ruli: [-15  12   3  -6  25  51  -7 -31   0 -87  19  29  14]
Dila: [ 24 -27 -22 -13   6 -16   9  -8  17 116 -26  22  30]
luk: [ 21  -7  -9 -24   6   5  -4 -99  23  48 -11 -38 -24]
Butuf: [  8 -26 -80  37  -9  45   5 -29 -23 -40 -47  31  -7]
fufu: [ -10  -34    0   21   -5  -13   -3 -104  -12   55  -21  -10   -4]
tezo: [-39 -43 -40   3 -45  -2  18  69   1 -21 -41  26  33]
sape: [ 45   5 -29 -22 -40 -47   3 -25  -5  18 -11  27 -17]
at: [-104  -12   55  -21  -10]	fufu, 8
at: [ 45   5 -29 -23 -40 -47  31]	Butuf, 6
at: [ 45   5 -29 -23 -40 -47]	Butuf, 6
common Butuf tezo: 	[-40]
common sape Dila: 	[-22]
[  8 -26 -80  37  -9  45   5 -29 -23 -40 -47  31  -7]	Butuf
at: [-23 -40 -47  31  -7]	Butuf, 9

Nafaz: [-64  91 -24   0  34]
tuson: [ 37   5  72 -45 -67]
Vikan: [ 72 -24 -51 -32  56]
Bizav: [100  42 -36 -32 -25]
kiz: [-61  21  47  38  71]
common Nafaz Vikan: 	[-24]
at: [ 5 72]	tuson, 2
common Vikan tuson: 	[72]

nef: [-20 -51  57  99 -86]
peku: [97 76 98 54  9]
Dat: [ 71  26  13 -16  62]
maz: [ -3  99 -18 -48  54]
sodaf: [-21 -48  54 -25 -95]
nomid: [ 41 -51 -14  89  40]
gat: [-33 -21 -48  54 -21]
pifef: [-48   4   5  98  36]
petok: [-26 -31  34  30 -23]
bika: [ 29  62 100  75  93]
piduz: [ 11   8  92   7 -70]
common peku pifef: 	[98]
common maz nef: 	[99]
[-33 -21 -48  54 -21]	gat
at: [-18 -48  54]	maz, 3
at: [ 99 -18 -48  54]	maz, 2
[-21 -48  54 -25 -95]	sodaf

fegir: [ 24   8 -71  83  15  35]
Gokam: [  3  -4  15 -76 -74 -38]
zuvor: [-12  14 -17  40  41  24]
Fibod: [-71  12  -3  22 -70  45]
voki: [ 12  -3  22 -70 -71 -39]
fala: [  4  -5  18 -85 -83 -43]
futi: [   9   -6   30 -114 -106  -61]
tolak: [ -7   3 -19  69  67  37]
Mupez: [  0   5 -18  89  80  45]
at: [ 12  -3  22 -70 -71]	voki, 1
common Gokam fegir: 	[15]
at: [69 67]	tolak, 4
common voki fegir: 	[-71]
at: [  8 -71]	fegir, 2

Rura: [126  -1 -69  53  34  17 -29 -32  63]
rup: [-50  70 -26 -32 -36   7  25  68 -61]
Pifo: [ -29   58  -58  105   99 -108  -29  -25  -23]
Rit: [  63  -16   34   57  -37   75  -46  -47 -107]
Lasik: [  30  -10  102  -24 -107  -38   -7   52  -76]
Tulig: [  44   67    3   78 -100  -53   28  -17  -94]
common rup Rura: 	[-32]
common Rit Lasik: 	[-107]

Rivuv: [-20 -47  55  62  14  79  -7  -6 -57  23  -4  95  -8  -5 -24  10  50 -59
  17  22  30  69  63 -36 -10  62  39   9  13   5 -39  85  37  53  94 -54
 -52]
nunum: [ 58   9  78  18  26  -2  68 -21 -36  29 -31 -21 -36  39  91  57 -43  14
   3 -27   7   3  40  81 -44 -25 -21  60  37  54  -4   7   0 -19 -22 -22
 -29]
lum: [-15 -51  71  60   9  71   6 -21 -81  23 -20  88 -30  -1 -13  21  34 -68
  13   3  19  67  71 -25 -30  47  25  14  18   9 -50  84  28  39  88 -72
 -72]
pomen: [-19 -10 -28 -20 -17 -19 -19  -7   1 -20  -6 -17  -8 -21 -25 -23 -12 -11
 -18  -9 -16 -23 -28 -22  -3 -12 -13 -22 -23 -24 -10 -25 -20 -12 -20  -5
  -4]
gidel: [ 68  52  20 -10  28 -40  57   7  37  23   1 -56   3  46  75  26 -25  56
   0 -17  -3 -32  -4  80  -2 -43 -14  40  24  34  36 -37 -17 -38 -53  36
  40]
bim: [ 58  57   2 -12  22 -40  44  17  51  21  14 -49  17  43  55  17 -12  60
   5  -9  -5 -28 -12  67  13 -36  -7  27  21  25  45 -36 -14 -33 -43  56
  54]
tano: [ 49 -26 105  70  34  35  56 -37 -88  60 -41  56 -52  48  34  27  32 -56
  -1 -40  -3  37  83  37 -61  -2  15  41  41  24 -46  69  -6 -19  70 -61
 -62]
bitin: [ 73  -6 108  55  36   7  78 -40 -79  62 -47  20 -59  64  65  38   8 -33
  -4 -56 -12  27  75  70 -69 -31  -2  53  48  36 -34  44 -20 -44  36 -47
 -51]
zudiv: [ 74  23  76  14  22 -31  82 -29 -41  38 -38 -32 -50  57  83  48 -35  10
  -5 -57 -21  -8  37  89 -53 -55 -29  50  41  41  -5  -6 -28 -57 -24 -17
 -23]
[ 73  -6 108  55  36   7  78 -40 -79  62 -47  20 -59  64  65  38   8 -33
  -4 -56 -12  27  75  70 -69 -31  -2  53  48  36 -34  44 -20 -44  36 -47
 -51]	bitin
at: [-39  85  37]	Rivuv, 31

Neki: [ -82  -17  -38   32   50   43  -64   25   26 -116   -6  -70    0  -45
   10  -39   27  -27  -34   25]
vinam: [ -64   44   26 -113  -13   14  -31  -65   41   27    0   10  -70   -6
  -45  -95   -8 -111  -21   -1]
zuto: [ -82  -17  -38   32   50   43  -64   44   26 -116   -6  -70    0  -45
   10  -39   27  -27  -34   25]
[ -64   44   26 -113  -13   14  -31  -65   41   27    0   10  -70   -6
  -45  -95   -8 -111  -21   -1]	vinam
at: [ -64   25   26 -116]	Neki, 7
[ -82  -17  -38   32   50   43  -64   25   26 -116   -6  -70    0  -45
   10  -39   27  -27  -34   25]	Neki

digel: [-39  84  -1 -62  -2 -51 -32]
mutu: [-21 -33  -9  14  -2  10  26]
Neb: [ 13  83  14 -22   5  60  88]
Pirus: [ 29 -62   5 -22  15  60  88]
at: [ -2 -51 -32]	digel, 5
at: [  5 -22  15  60  88]	Pirus, 3
at: [ 29 -62   5 -22]	Pirus, 1
at: [-39  84  -1 -62]	digel, 1
common Pirus digel: 	[-62]
common mutu Neb: 	[14]

lirev: [   0    1   11   20 -114]
kufug: [-75  11  11 -81  34]
tapu: [  4 -13  53  29  41]
rap: [ 0  2 -2  3  7]
Mavi: [ 0  1 -2  3  7]
Detin: [-2 -2 -4  1 -2]
at: [-2 -2]	Detin, 1
[ 0  1 -2  3  7]	Mavi
at: [53 29]	tapu, 3
at: [  4 -13  53]	tapu, 1

nokif: [ 70 -27 -23  21  96 -45  38]
rol: [ 63 -19  13 -45  96  38  21]
tev: [ 44 -35  20   3  45 -39  12]
turu: [  7 -32  20   5  62 -45  29]
ker: [21 -6 20 63 19 -3  1]
diras: [  7 -32  20  64  21 -14   7]
common diras tev: 	[20]
at: [ 21  96 -45  38]	nokif, 4
at: [ 44 -35  20]	tev, 1
[  7 -32  20  64  21 -14   7]	diras
at: [-6 20 63]	ker, 2

sab: [  3   5 -22  22   5  31 -22 -50  34  29  -2   1 -60   1 -21  -5 -14   4
 -30  -9 -18  38  49  25   5  15   4 -11  14  24 -12  -4 -12  21  14  37
  -2  30  -5 -53  19 -43  87   5   0  -4   2  -6   3  22   6 -10   7 -21
 -28  10  25  23 -28]
kize: [  3  -2   6 -11 -12   8   0  31 -28 -31 -48 -22  47  -2  29  22   7 -23
  40  -2   3 -12 -31 -16 -28  -3  -3  39  17 -18   3   0   6 -40   8 -27
  22   5 -35  34  -9  35 -58 -15  -9   1   1  10 -30   6 -14  29 -27  37
  34 -26 -15 -80  27]
depev: [-10 -15   8  10   1  20 -28 -50 -16  11  -6 -35 -61  11  14 -22 -19  19
  -7   8  -5  -7  54  14   0  -4  15  13  22  25  -5   5 -28  33  39  19
  20  -3  28 -73  32 -26  70  -1 -22   3  -6  12 -11  -9 -34  19   0 -16
  -7  17  18  29 -35]
vita: [ -2  -5  -7 -16 -19   7   7  22 -34 -33 -41 -18  14 -19  21   5  28 -19
  30  -2 -15  -9  -3 -15 -16  -8  -7  48  23 -15 -12  -6  -2 -30  19 -30
   0  13  14  19  -1  27 -68 -13 -29  12  -9  15 -23   7 -17  27 -17  37
  41 -35 -33 -92  14]
Sov: [-15 -14  15 -21  16  28  -2  16 -43   7  19 -15 -66  -5  27 -63  -4  11
  39  23  -4 -14  27  -1   3 -16  21  13 -28  10 -20   4  10  37  23  -8
 -29 -35  47 -14  38  15 -31  10 -27   8 -35   5  50  -4 -40  12   5 -14
  31 -27 -34 -15  -8]
kazo: [-12  -4 -19 -29 -17  12  13  20 -37 -20 -16  -9 -33 -33  12 -26  30 -10
  24   3 -26   0  24 -14   0 -15  -3  42   6  -4 -25  -7   3  -5  25 -20
 -30   3  27   9  15  14 -74  -4 -42  16 -26  13  14   9 -18  14   1  22
  42 -45 -48 -76   5]
zuv: [-12  -4 -19 -29 -17  12  13  20 -37 -20 -16  -9 -33 -33  12 -26  30 -10
  24   3 -26   0  24 -14   0 -15  -3  42   6  -4 -25  -7   3  -5  25 -28
  16   9  10  27  -8  32 -62 -14 -18   5  -2  13 -28   6 -16  30 -23  38
  37 -29 -22 -88  22]
Zunem: [ -7  -7  -6  12  -2  25 -27 -56   2  17  -9 -25 -64   6   0 -14 -20  15
 -22   0 -12  12  57  17   3   2  10   8  24  28  -7   0 -27  26  33  29
  15  13  15 -71  27 -38  80  -2 -19   2  -2   7  -9   2 -19   9   3 -15
 -14  15  24  26 -36]
sogi: [  1  15  11 -17 -10   2  -1  40 -12 -11 -35 -14  68  11  24  35 -29 -17
  39  -4  26   1 -61 -17 -28   1   1  18 -13 -14  18   7  29 -47 -13  -7
  29 -12 -12  58 -21  29 -55 -13  23 -13  -1   3  -7  10   3   4 -31  29
  19 -20   9 -37 -34]
kolur: [ 14   6 -20  28  25  35 -15 -29  55  34  13  23 -42   6 -30  -5  -5  -6
 -26 -12 -14  42  28  30   4  25   2 -35  -1  13 -10  -9   1  21 -12  28
 -13  33 -20 -29  10 -31  88  14  23 -10   9 -19  13  26  23 -18  10 -33
 -36  12  22  21 -22]
[-15 -14  15 -21  16  28  -2  16 -43   7  19 -15 -66  -5  27 -63  -4  11
  39  23  -4 -14  27  -1   3 -16  21  13 -28  10 -20   4  10  37  23  -8
 -29 -35  47 -14  38  15 -31  10 -27   8 -35   5  50  -4 -40  12   5 -14
  31 -27 -34 -15  -8]	Sov
[-12  -4 -19 -29 -17  12  13  20 -37 -20 -16  -9 -33 -33  12 -26  30 -10
  24   3 -26   0  24 -14   0 -15  -3  42   6  -4 -25  -7   3  -5  25 -28
  16   9  10  27  -8  32 -62 -14 -18   5  -2  13 -28   6 -16  30 -23  38
  37 -29 -22 -88  22]	zuv

fadut: [-80   6  45 -43 -79  23  54  29  75]
kidu: [-77  24 -52 -90  55 -19 -62 -57 -80]
sedos: [  8 -86 -90 -40 -77  54 -80  59 -90]
at: [-80   6]	fadut, 1
common kidu fadut: 	[-80]
common fadut kidu: 	[-80]
[  8 -86 -90 -40 -77  54 -80  59 -90]	sedos
[-80   6  45 -43 -79  23  54  29  75]	fadut

fugo: [ 9  6 -7 -7 -6 -4  2 -7 -1  7  3  5 16 -8  0 -4 -3 -5 -2  2  4  3  1  6
  0  4]
teli: [  24   14  -17  -14 -113  -13    7  -22   -9   22    5   11   48  -19
    3  -14    3  -13    1   -4    7    2   -7  -10   -7   13]
sug: [  7   6 -15 -10  -5   0   0  -3   3   5   5   7   7  -9  -2  -2  -2   3
   0   4  -8   2   5  11   5  -4]
kodu: [ 6  4 -7 -5 -4 -2  1 -3  0  4  3  3  8 -6  0 -3 -1 -2  5  2 -4  2  1  5
  1  1]
Mugu: [ -7  10   5   6   5 -10 -26 -10  -2  11   4   6  22 -11  -1  -7  -4  -7
  -3   3  -6   5   1   9   0   6]
kenov: [-12  -4 -19  -5   7  15   1  20  18 -15   5  22 -41   3  -2  12   2  30
   0   5 -10  -7  14  11  15 -30]
desun: [ 24  14 -17 -14   1 -13   7 -22  -9  22   5  11  48 -19   0 -14   3 -21
  -5   4  -7  10  -3  11  -4  18]
nidin: [ 1  1 -9 -5  0  3 -1  3  5 -1  3  3 -5 -3 -1  2 -1  7 -1  2 -7 10  5  6
  5 -7]
[ 6  4 -7 -5 -4 -2  1 -3  0  4  3  3  8 -6  0 -3 -1 -2  5  2 -4  2  1  5
  1  1]	kodu
at: [-7 10  5  6  5 -7]	nidin, 21
[ -7  10   5   6   5 -10 -26 -10  -2  11   4   6  22 -11  -1  -7  -4  -7
  -3   3  -6   5   1   9   0   6]	Mugu
[ 24  14 -17 -14   1 -13   7 -22  -9  22   5  11  48 -19   0 -14   3 -21
  -5   4  -7  10  -3  11  -4  18]	desun
at: [-1 -2  5  2]	kodu, 17

pes: [  3 -13 -15 -17   4]
Nasem: [ 29 -15 -17   4   4]
sosif: [  31   41 -113  -71  -73]
at: [-13 -15 -17]	pes, 2
at: [-15 -17   4   4]	Nasem, 2
at: [-71 -73]	sosif, 4
at: [  41 -113  -71  -73]	sosif, 2
[  31   41 -113  -71  -73]	sosif
at: [4 4]	Nasem, 4

muvi: [-37  10  37  12  -7   1  30 -20 -14   9  24 -12 -12 -17 -26 -25 -15 -17
 -12   0  18 -41 -27  12  -1 -16 -20 -21  42  -7  13   3 -16  -5   0  11
 -20  47  37   4 -22  -1  16  30 -16  -5  14  26 -16  -1 -53 -16  40   2
 -16  11 -19  11   4]
duru: [  0   5  -2   9  -4  13  11  -6  32  -4 -19  20   3  11  -9 -40 -19  -3
 -30 -32 -27 -15   2 -54  65  17  -9  12  43  31  19 -13  -5  -4  24   2
   4  12  25   3   2  18 -29 -24  24 -32  -4   0 -25  23  22   0 -11 -12
   8  -2   4   1   4]
dobez: [  2 -30  -3  24   9  13 -27  -1  31   5 -11 -12   5 -34  -2 -60   0   8
  17  10  -9   7  30  -3  14  38 -12  21  35  38 -12   8   6  -6  -6 -15
 -41   9 -15 -39 -18 -11  23 -28 -40  12   0 -23   2  14 -24  -5   4  21
 -21 -19  13   0  -4]
sibu: [  9  -4 -14  11  -6  32  -7   0  16 -17  25  17 -20   4  30  12  23   2
  32 -11 -12  -1  20 -47  -5  43   5  83  28 -22 -13 -24  -2 -11  13  -9
 -15   8  30 -23  -4  10 -15 -47 -11  54   3   2 -15 -14  75  -5  43   5
  -7   4   5 -15  22]
gula: [  14  -11   12  -48    2   -4   24   12  -13   15  -21    9  -23   -8
   48   17   -1  -37   70  -22   -6    6   10   32  -19   -4  -27  -18
  -47  -16   43   -8    4    4   32  -14   -2   -9  -12  -22  -12    0
   11    8  -25   11    9   12  -20   -1   48   -5 -105   -1    4   -2
    6   25   -9]
geda: [-12 -23  22  29   3  -2 -25  10  65  -7 -29   3  48 -21  -2  -1  15  -5
 -48 -11 -17  26 -25  25  22  27  -8  47  46  12   6  -3  12  48   6 -10
  13  25  16  21 -29  -8 -14  21 -14  10 -22  10  13 -15 -70   7  30   3
 -10 -15   9 -35   2]
pubud: [ -1  39 -17   6  10 -26   1 -11  60  10  39 -15  -4   8  -6  -8  20  11
   4 102   6  14  -1   4 -14  13  -3 -13  53   5  34 -25  13  36  32   8
  -4  61  19  -7  19 -15   4  -2 -39  15 -10 -18  13   5 -19  -2  -6 -11
 -17  -4   1 -28   1]
at: [ -5  43   5  83  28 -22 -13 -24  -2 -11]	sibu, 25
at: [ 9 -4 13 11 -6 32 -4]	duru, 4
[  9  -4 -14  11  -6  32  -7   0  16 -17  25  17 -20   4  30  12  23   2
  32 -11 -12  -1  20 -47  -5  43   5  83  28 -22 -13 -24  -2 -11  13  -9
 -15   8  30 -23  -4  10 -15 -47 -11  54   3   2 -15 -14  75  -5  43   5
  -7   4   5 -15  22]	sibu

Guv: [   4   32   26   20 -127   -2   13  -37   89   16  -72]
Zadig: [ 29 -13 -29 -54  81   5 -25  36 -19 -15  16]
lisuz: [-26  10 -10   5  56 -34  22 -35  20 -15  85]
numi: [  23  -35   20    0 -100   -3   22  -14   30   37   -5]
ses: [-67 -10 -35  12 -19 -14 -14 -88 -41 -27   3]
common Guv lisuz: 	[20]
at: [  32   26   20 -127   -2   13  -37   89   16  -72]	Guv, 2
at: [ 22 -35  20]	lisuz, 7

Bil: [-63  24 -33  34   9 -23 -19  15 -53  23  18 -43]
buded: [-23 -19  14 -53  23  18   5 -30  35 -21   4 -55]
manu: [  7  12  23  40 -22 -32 -40 -28   4  19  13   4]
fip: [-37  42 -56  42 -62  19 -15 -11   4 110  13  -4]
sege: [-18 -32 -62 -24  13  12 -16  23 -34  21  94  18]
common fip buded: 	[4]
at: [-23 -19  15 -53  23  18 -43]	Bil, 6
[  7  12  23  40 -22 -32 -40 -28   4  19  13   4]	manu
common Bil manu: 	[23]
common buded fip: 	[4]

nul: [-18 -10  -2   2  11  18  32  32  39  40  42  45  43  36  33  28  23  13
   6  -5  -8 -22 -24 -31 -38 -43 -43 -44 -41 -35]
Rugoz: [-40  13  61  87  89  65  18 -38 -78 -93 -78 -38   4  54  87  86  67  23
 -32 -68 -91 -85 -47  -1  45  87  95  67  29 -23]
teg: [ 17  32  38  30  12 -11 -27 -33 -40 -24  -4  20  33  36  30  11  -2 -28
 -35 -34 -24  -9  16  34  39  29  17  -8 -22 -36]
bogig: [-60 -50 -17  22  50  57  41   4 -36 -53 -53 -24   5  37  55  46  21 -19
 -52 -54 -43 -13  33  55  56  32  -2 -41 -53 -51]
Dide: [ 11  42  43  36   1 -27 -44 -42 -20  11  33  48  37  12 -18 -43 -42 -26
   9  32  50  36   7 -18 -42 -50 -29   2  31  48]
did: [-65 -62 -53 -44 -32 -18   0   9  23  35  50  60  66  65  73  71  66  58
  49  37  27  11  -3 -16 -30 -41 -53 -60 -63 -66]
tof: [ 41  15 -18 -45 -44 -21  17  44  43  19 -14 -40 -45 -25 -43 -18  50  30
  -2 -34 -44 -35  -2  35  49  37   3 -28 -48 -38]
at: [-18 -43]	Dide, 15
at: [-34 -24  -9  16  34  39]	teg, 20

